Here is a tiny trained network, its code and every weight. The questions are about switching its units off for an input and a target symbol, where a switched-off unit gives its printed mean instead of its output.

import numpy as np


def w(rows, s, z=0):
    codes = np.array(rows[::2]) - 128.0
    scale = np.full(codes.shape[1], s)
    scale[-1] = z or s
    return codes * scale


def norm(h):
    return h / np.sqrt((h * h).mean(-1, keepdims=True) + 1e-5)


def f(y):
    return y / 2 * (1 + np.tanh(0.7978845608 * (y + 0.044715 * y**3)))


def softmax(a):
    e = np.exp(a - a.max(-1, keepdims=True))
    return e / e.sum(-1, keepdims=True)


def log_softmax(a):
    a = a - a.max(-1, keepdims=True)
    return a - np.log(np.exp(a).sum(-1, keepdims=True))


def net(x, mask):
    ids = ['ΔΘΛΞΣαβγεζμπτφψω'.index(c) for c in x.split()]
    T = len(ids)
    res = E[ids] + P[:T]
    u = 0
    for l in range(2):
        q, k, v = (norm(res) @ M[l].T for M in (Q, K, V))
        z = softmax(np.where(np.tri(T) > 0, q @ k.T / 3**0.5, -1e9)) @ v
        res = res + np.where(mask[u], z, O[l][:, -1]) @ O[l][:, :-1]
        u += 1
        y = f(norm(res) @ A[l][:, :-1].T + A[l][:, -1])
        res = res + np.where(mask[u : u + 8], y, B[l][:, -1]) @ B[l][:, :-1]
        u += 8
    return log_softmax(norm(res)[-1] @ U[:, :-1].T + U[:, -1])


Q, K, V, O, A, B = {}, {}, {}, {}, {}, {}
E = w([
[179,129,158,120,181,197],'Δ',
[181,112,155,134,203,191],'Θ',
[243,77,85,98,92,62],'Λ',
[169,89,158,105,203,163],'Ξ',
[94,127,97,169,158,218],'Σ',
[173,53,119,199,169,22],'α',
[105,87,66,242,205,211],'β',
[169,154,159,80,93,108],'γ',
[133,92,146,102,223,179],'ε',
[251,162,165,178,103,83],'ζ',
[155,72,35,113,126,189],'μ',
[181,113,157,129,196,171],'π',
[179,116,160,119,183,184],'τ',
[148,71,165,61,229,153],'φ',
[134,221,230,165,108,172],'ψ',
[253,191,97,114,57,217],'ω',
],0.0023)
P = w([
[160,253,110,110,242,118],'0',
[151,39,210,124,80,171],'1',
[80,159,131,48,141,92],'2',
[110,111,42,146,187,114],'3',
[166,124,129,202,85,167],'4',
[73,155,120,70,122,89],'5',
],0.004)
Q[0] = w([
[135,142,77,173,47,132],'L0H0',
[128,75,137,141,110,109],'L0H0',
[90,150,108,4,152,104],'L0H0',
],0.016)
K[0] = w([
[149,147,128,6,197,145],'L0H0',
[164,43,89,114,160,98],'L0H0',
[48,168,26,143,2,79],'L0H0',
],0.009)
V[0] = w([
[39,176,236,187,141,123],'L0H0',
[67,139,74,85,118,255],'L0H0',
[181,178,156,53,83,161],'L0H0',
],0.0044)
O[0] = w([
[158,128,229,209,220,83,176],'L0H0',
[2,145,112,171,115,112,105],'L0H0',
[124,169,148,129,22,83,252],'L0H0',
],0.0029,0.0016)
A[0] = w([
[170,179,133,102,77,156,43],'L0N0',
[96,167,148,6,147,38,166],'L0N1',
[126,127,50,109,218,83,121],'L0N2',
[64,104,78,42,142,144,3],'L0N3',
[2,156,170,118,202,97,81],'L0N4',
[182,107,95,122,176,187,75],'L0N5',
[167,104,193,193,144,144,93],'L0N6',
[79,207,30,135,159,85,70],'L0N7',
],0.0064,0.00058)
B[0] = w([
[84,145,98,149,141,83,154],'L0N0',
[118,159,195,57,84,2,254],'L0N1',
[196,94,109,148,213,185,222],'L0N2',
[124,152,38,115,97,120,166],'L0N3',
[26,119,146,129,145,155,224],'L0N4',
[113,154,134,181,114,103,168],'L0N5',
[95,139,71,94,89,125,203],'L0N6',
[162,131,68,134,137,223,206],'L0N7',
],0.0079,0.0036)
Q[1] = w([
[94,200,84,244,141,58],'L1H0',
[93,183,110,22,177,128],'L1H0',
[115,142,71,129,156,215],'L1H0',
],0.011)
K[1] = w([
[117,37,164,97,1,169],'L1H0',
[53,136,65,135,116,65],'L1H0',
[95,99,74,151,170,197],'L1H0',
],0.012)
V[1] = w([
[104,100,21,245,129,167],'L1H0',
[34,117,182,96,182,198],'L1H0',
[161,2,24,42,214,86],'L1H0',
],0.0069)
O[1] = w([
[130,113,213,86,83,20,5],'L1H0',
[163,68,33,72,118,75,192],'L1H0',
[76,252,71,254,114,36,121],'L1H0',
],0.0053,0.0023)
A[1] = w([
[114,212,138,134,206,124,148],'L1N0',
[141,179,113,85,179,129,94],'L1N1',
[85,74,213,110,189,119,2],'L1N2',
[148,186,64,128,166,107,132],'L1N3',
[210,192,102,124,254,194,6],'L1N4',
[131,152,197,118,131,103,129],'L1N5',
[84,125,149,66,179,120,126],'L1N6',
[100,129,126,141,171,178,155],'L1N7',
],0.011,0.0031)
B[1] = w([
[136,94,104,114,79,177,225],'L1N0',
[175,140,164,129,85,93,183],'L1N1',
[53,117,169,54,162,139,160],'L1N2',
[139,75,159,123,214,113,234],'L1N3',
[106,247,62,106,176,160,254],'L1N4',
[153,131,149,142,204,116,144],'L1N5',
[126,142,122,206,125,159,201],'L1N6',
[216,114,152,121,158,66,167],'L1N7',
],0.013,0.0065)
U = w([
[121,123,107,116,89,140,64],'Δ',
[163,130,137,233,70,215,131],'Θ',
[193,100,160,44,127,15,141],'Λ',
[138,114,124,108,98,113,49],'Ξ',
[40,94,57,175,129,143,59],'Σ',
[169,225,60,96,192,184,249],'α',
[145,40,83,205,232,99,130],'β',
[116,204,191,172,114,28,134],'γ',
[104,131,85,123,62,149,97],'ε',
[253,133,233,168,143,154,75],'ζ',
[52,118,29,45,109,40,15],'μ',
[186,31,116,45,99,240,98],'π',
[106,141,112,132,83,127,72],'τ',
[105,152,128,218,88,127,158],'φ',
[31,120,229,98,176,187,187],'ψ',
[118,177,129,77,44,125,130],'ω',
],0.0075,0.0019)

Each question gives the input, a string of symbols that net reads in full, and the target symbol t.
The units are the heads (3 rows each of Q, K, V and O) and the neurons (one row each of A and B). Each row of codes is followed by its name. A weight is (code - 128) times the scale printed after its matrix; where a second scale follows, it is the last column's (O, A, B and U).
mask holds one flag per unit, layer by layer, with each layer's heads first. A switched-off unit (its flag False) gives its mean, the last column of its rows in O or B, instead of its output. The means were averaged over made-up inputs and are rounded, as every weight is.
A unit's drop is (log p(t) with every unit on - log p(t) with that unit switched off) / (log p(t) with every unit on - log p(t) with every unit switched off).
The circuit of an input: a set's keep is (log p(t) with only the set's units on - log p(t) with every unit switched off) / (log p(t) with every unit on - log p(t) with every unit switched off). Starting from the 12 units with the biggest drops (on a tie, the unit counted first), units are removed one at a time, each time the one whose removal leaves the highest keep (on an exact tie, the one counted first), for as long as the keep stays at least 0.8.
units of the circuit, in order: the units of the circuit, biggest drop first
unit that matters most: the unit with the biggest drop
k most important neurons: the k neurons with the biggest drops, biggest first
k most important neurons of layer l: the k neurons of layer l with the biggest drops, biggest first
input Λ ω ψ ψ μ, target ψ: 2 most important neurons of layer 0	[L0N1 L0N0]
input ε ψ ζ ε ζ, target π: units of the circuit, in order	[L1H0]
input Θ φ β ε β, target β: 2 most important neurons	[L0N1 L1N4]
input ψ τ β μ ψ ε, target ψ: units of the circuit, in order	[L0N4 L1N4]
input ψ ψ π π Λ Σ, target Σ: units of the circuit, in order	[L0N4 L1H0 L1N6 L1N4]
input ψ μ ψ α ψ, target γ: 3 most important neurons	[L0N1 L0N4 L1N4]
input Σ ε Λ τ Λ, target μ: units of the circuit, in order	[L0N1 L1N6 L1H0 L1N7]
input μ α Λ Λ β φ, target β: 3 most important neurons	[L0N3 L0N4 L1N3]
input α μ ψ γ Λ Δ, target Λ: units of the circuit, in order	[L1N4 L0N1]
input ψ μ ψ Λ μ, target γ: units of the circuit, in order	[L1H0 L0N1 L1N0]
input α ψ φ, target ψ: 2 most important neurons of layer 0	[L0N1 L0N4]
input φ ψ Δ, target ψ: units of the circuit, in order	[L1N2 L0N4 L1N4]
input φ φ ζ ψ φ, target β: 4 most important neurons	[L0N5 L1N4 L0N4 L0N1]
input Ξ Λ ε, target Λ: 3 most important neurons of layer 1	[L1N4 L1N3 L1N1]
input ψ Λ β, target β: unit that matters most	L1H0
input α ψ ω β ψ, target π: 4 most important neurons	[L0N1 L0N2 L1N4 L0N6]
input π Λ ε α β, target Θ: units of the circuit, in order	[L1N4 L1N3 L0N2]
input τ ψ ψ φ ε, target π: units of the circuit, in order	[L1H0 L0N2]
input ψ ζ μ π ζ, target ζ: units of the circuit, in order	[L1H0 L1N4 L0N1]
input μ ψ τ, target ψ: 2 most important neurons	[L1N2 L0N4]
input ψ ψ μ Λ φ, target π: most important neuron of layer 0	[L0N5]
input φ ζ α Δ φ, target ζ: 4 most important neurons	[L0N5 L0N4 L1N4 L0N2]
input ω ψ γ ψ, target β: 3 most important neurons of layer 0	[L0N4 L0N7 L0N5]
input φ ψ Λ ψ, target β: 2 most important neurons	[L1N4 L0N7]
input ψ ψ Θ, target ψ: units of the circuit, in order	[L1N2 L0N4 L1N4]
input Λ ψ π, target ψ: 2 most important neurons of layer 1	[L1N2 L1N4]
input ψ φ φ ζ Δ, target β: 3 most important neurons of layer 0	[L0N1 L0N4 L0N6]
